Here is a tiny trained network, its code and every weight. The questions are about switching its units off for an input and a target symbol, where a switched-off unit gives its printed mean instead of its output.

import numpy as np


def w(rows, s, z=0):
    codes = np.array(rows[::2]) - 128.0
    scale = np.full(codes.shape[1], s)
    scale[-1] = z or s
    return codes * scale


def f(y):
    return y / 2 * (1 + np.tanh(0.7978845608 * (y + 0.044715 * y**3)))


def softmax(a):
    e = np.exp(a - a.max(-1, keepdims=True))
    return e / e.sum(-1, keepdims=True)


def log_softmax(a):
    a = a - a.max(-1, keepdims=True)
    return a - np.log(np.exp(a).sum(-1, keepdims=True))


def net(x, mask):
    ids = ['ΓΛδμσω'.index(c) for c in x.split()]
    T = len(ids)
    res = E[ids] + P[:T]
    u = 0
    for l in range(3):
        q, k, v = (res @ M[l].T for M in (Q, K, V))
        z = softmax(np.where(np.tri(T) > 0, q @ k.T / 3**0.5, -1e9)) @ v
        res = res + np.where(mask[u], z, O[l][:, -1]) @ O[l][:, :-1]
        u += 1
        y = f(res @ A[l][:, :-1].T + A[l][:, -1])
        res = res + np.where(mask[u : u + 4], y, B[l][:, -1]) @ B[l][:, :-1]
        u += 4
    return log_softmax(res[-1] @ U[:, :-1].T + U[:, -1])


Q, K, V, O, A, B = {}, {}, {}, {}, {}, {}
E = w([
[86,129,157,61],'Γ',
[55,51,234,106],'Λ',
[86,125,162,48],'δ',
[91,192,74,64],'μ',
[65,134,146,131],'σ',
[252,165,46,158],'ω',
],0.012)
P = w([
[110,116,101,153],'0',
[135,70,101,164],'1',
[122,179,149,152],'2',
[97,146,107,152],'3',
[124,73,79,160],'4',
[167,197,201,167],'5',
[100,178,145,153],'6',
[95,102,73,151],'7',
[222,194,227,169],'8',
[137,214,194,159],'9',
[77,158,105,144],'10',
[254,117,204,160],'11',
[187,216,236,159],'12',
[87,198,151,149],'13',
],0.011)
Q[0] = w([
[195,130,163,85],'L0H0',
[98,192,252,147],'L0H0',
[230,59,156,203],'L0H0',
],0.037)
K[0] = w([
[156,188,164,200],'L0H0',
[36,223,208,87],'L0H0',
[255,175,202,124],'L0H0',
],0.031)
V[0] = w([
[110,145,57,249],'L0H0',
[117,104,200,217],'L0H0',
[129,154,110,211],'L0H0',
],0.012)
O[0] = w([
[255,113,230,37,148],'L0H0',
[58,12,6,12,244],'L0H0',
[151,101,100,20,159],'L0H0',
],0.0073,0.0011)
A[0] = w([
[142,145,66,143,22],'L0N0',
[70,49,251,120,71],'L0N1',
[64,63,187,109,116],'L0N2',
[110,115,188,118,253],'L0N3',
],0.017,0.0044)
B[0] = w([
[215,162,225,142,114],'L0N0',
[247,100,107,147,249],'L0N1',
[117,187,251,112,253],'L0N2',
[72,50,41,93,247],'L0N3',
],0.014,0.0067)
Q[1] = w([
[154,64,42,175],'L1H0',
[97,153,8,80],'L1H0',
[136,197,82,86],'L1H0',
],0.014)
K[1] = w([
[173,199,82,155],'L1H0',
[135,118,5,126],'L1H0',
[134,79,24,161],'L1H0',
],0.016)
V[1] = w([
[136,254,156,102],'L1H0',
[119,227,133,45],'L1H0',
[202,123,98,227],'L1H0',
],0.0043)
O[1] = w([
[83,234,47,153,115],'L1H0',
[137,181,39,166,153],'L1H0',
[139,252,221,185,3],'L1H0',
],0.003,0.0017)
A[1] = w([
[138,131,54,71,3],'L1N0',
[77,64,59,239,156],'L1N1',
[104,186,133,127,248],'L1N2',
[4,110,148,130,105],'L1N3',
],0.012,0.0047)
B[1] = w([
[86,162,152,200,150],'L1N0',
[74,171,89,235,236],'L1N1',
[150,39,102,146,216],'L1N2',
[254,106,174,142,255],'L1N3',
],0.018,0.0048)
Q[2] = w([
[227,177,117,108],'L2H0',
[171,114,3,94],'L2H0',
[159,190,141,103],'L2H0',
],0.016)
K[2] = w([
[235,246,131,76],'L2H0',
[117,232,2,108],'L2H0',
[183,145,128,210],'L2H0',
],0.0089)
V[2] = w([
[77,3,130,137],'L2H0',
[201,53,68,95],'L2H0',
[34,65,182,172],'L2H0',
],0.0078)
O[2] = w([
[102,1,93,145,178],'L2H0',
[40,146,118,119,255],'L2H0',
[165,1,96,141,106],'L2H0',
],0.0084,0.0058)
A[2] = w([
[69,98,245,200,171],'L2N0',
[119,164,2,141,195],'L2N1',
[175,128,63,177,152],'L2N2',
[136,173,69,206,3],'L2N3',
],0.0094,0.0072)
B[2] = w([
[180,114,84,146,255],'L2N0',
[101,34,250,195,220],'L2N1',
[97,205,126,137,246],'L2N2',
[157,119,93,3,221],'L2N3',
],0.013,0.0089)
U = w([
[178,123,79,145,119],'Γ',
[238,72,191,109,13],'Λ',
[187,117,38,139,125],'δ',
[118,90,200,177,107],'μ',
[132,62,60,2,255],'σ',
[168,164,161,103,147],'ω',
],0.005,0.0062)

Each question gives the input, a string of symbols that net reads in full, and the target symbol t.
The units are the heads (3 rows each of Q, K, V and O) and the neurons (one row each of A and B). Each row of codes is followed by its name. A weight is (code - 128) times the scale printed after its matrix; where a second scale follows, it is the last column's (O, A, B and U).
mask holds one flag per unit, layer by layer, with each layer's heads first. A switched-off unit (its flag False) gives its mean, the last column of its rows in O or B, instead of its output. The means were averaged over made-up inputs and are rounded, as every weight is.
A unit's drop is (log p(t) with every unit on - log p(t) with that unit switched off) / (log p(t) with every unit on - log p(t) with every unit switched off).
The circuit of an input: a set's keep is (log p(t) with only the set's units on - log p(t) with every unit switched off) / (log p(t) with every unit on - log p(t) with every unit switched off). Starting from the 12 units with the biggest drops (on a tie, the unit counted first), units are removed one at a time, each time the one whose removal leaves the highest keep (on an exact tie, the one counted first), for as long as the keep stays at least 0.8.
units of the circuit, in order: the units of the circuit, biggest drop first
top k neurons: the k neurons with the biggest drops, biggest first
top k neurons in layer l: the k neurons of layer l with the biggest drops, biggest first
input σ Λ ω σ μ σ μ σ δ σ ω δ δ Γ, target ω: top 2 neurons in layer 1 => L1N3; L1N1
input Λ σ σ Λ σ σ Γ, target Λ: units of the circuit, in order => L1N3; L0H0; L0N1
input Λ σ Λ Γ δ Λ Γ σ Λ Γ ω σ σ, target δ: top 2 neurons => L1N3; L0N1
input σ σ σ σ μ σ σ σ μ Λ σ Γ σ, target Λ: top 3 neurons => L1N3; L0N1; L0N2
input δ μ μ σ μ σ, target μ: top 3 neurons in layer 0 => L0N2; L0N3; L0N1
input ω σ σ, target ω: units of the circuit, in order => L2H0; L0H0; L1N1; L1N2
input Λ ω Γ, target Λ: units of the circuit, in order => L1N3; L0N1; L0H0
input σ σ σ μ μ μ Λ σ Γ σ μ μ Λ, target σ: top 4 neurons => L0N1; L0N2; L1N3; L1N2
input μ σ σ Γ μ δ, target σ: units of the circuit, in order => L1N1; L0N3
input σ σ Γ Λ μ σ σ δ Γ σ σ σ Γ σ, target σ: units of the circuit, in order => L0H0; L1N1; L0N3
input σ σ σ, target σ: units of the circuit, in order => L0H0; L1N1; L2N1
input μ δ δ σ Γ σ, target δ: units of the circuit, in order => L0H0; L2N0; L1N1
input Λ μ δ σ σ Γ σ ω σ μ ω Γ, target σ: top neuron => L1N3
input μ σ σ μ μ δ Λ δ, target μ: top 2 neurons => L2N1; L0N2
input ω δ σ σ σ ω, target ω: units of the circuit, in order => L2H0; L0N3
input σ σ μ δ μ μ μ, target μ: units of the circuit, in order => L0N2; L2N1
input μ Γ μ σ μ Γ δ Γ ω δ σ Γ, target ω: units of the circuit, in order => L2H0; L1N2
input μ σ Γ σ δ μ σ Γ, target δ: top 2 neurons in layer 1 => L1N3; L1N1
input δ Γ δ μ Λ σ δ δ σ σ ω δ, target σ: units of the circuit, in order => L0H0
input σ μ ω σ Γ, target μ: top 3 neurons => L2N1; L0N2; L1N3
input σ μ δ Λ σ μ μ μ ω δ σ δ δ, target δ: top 3 neurons => L0N2; L1N1; L1N3
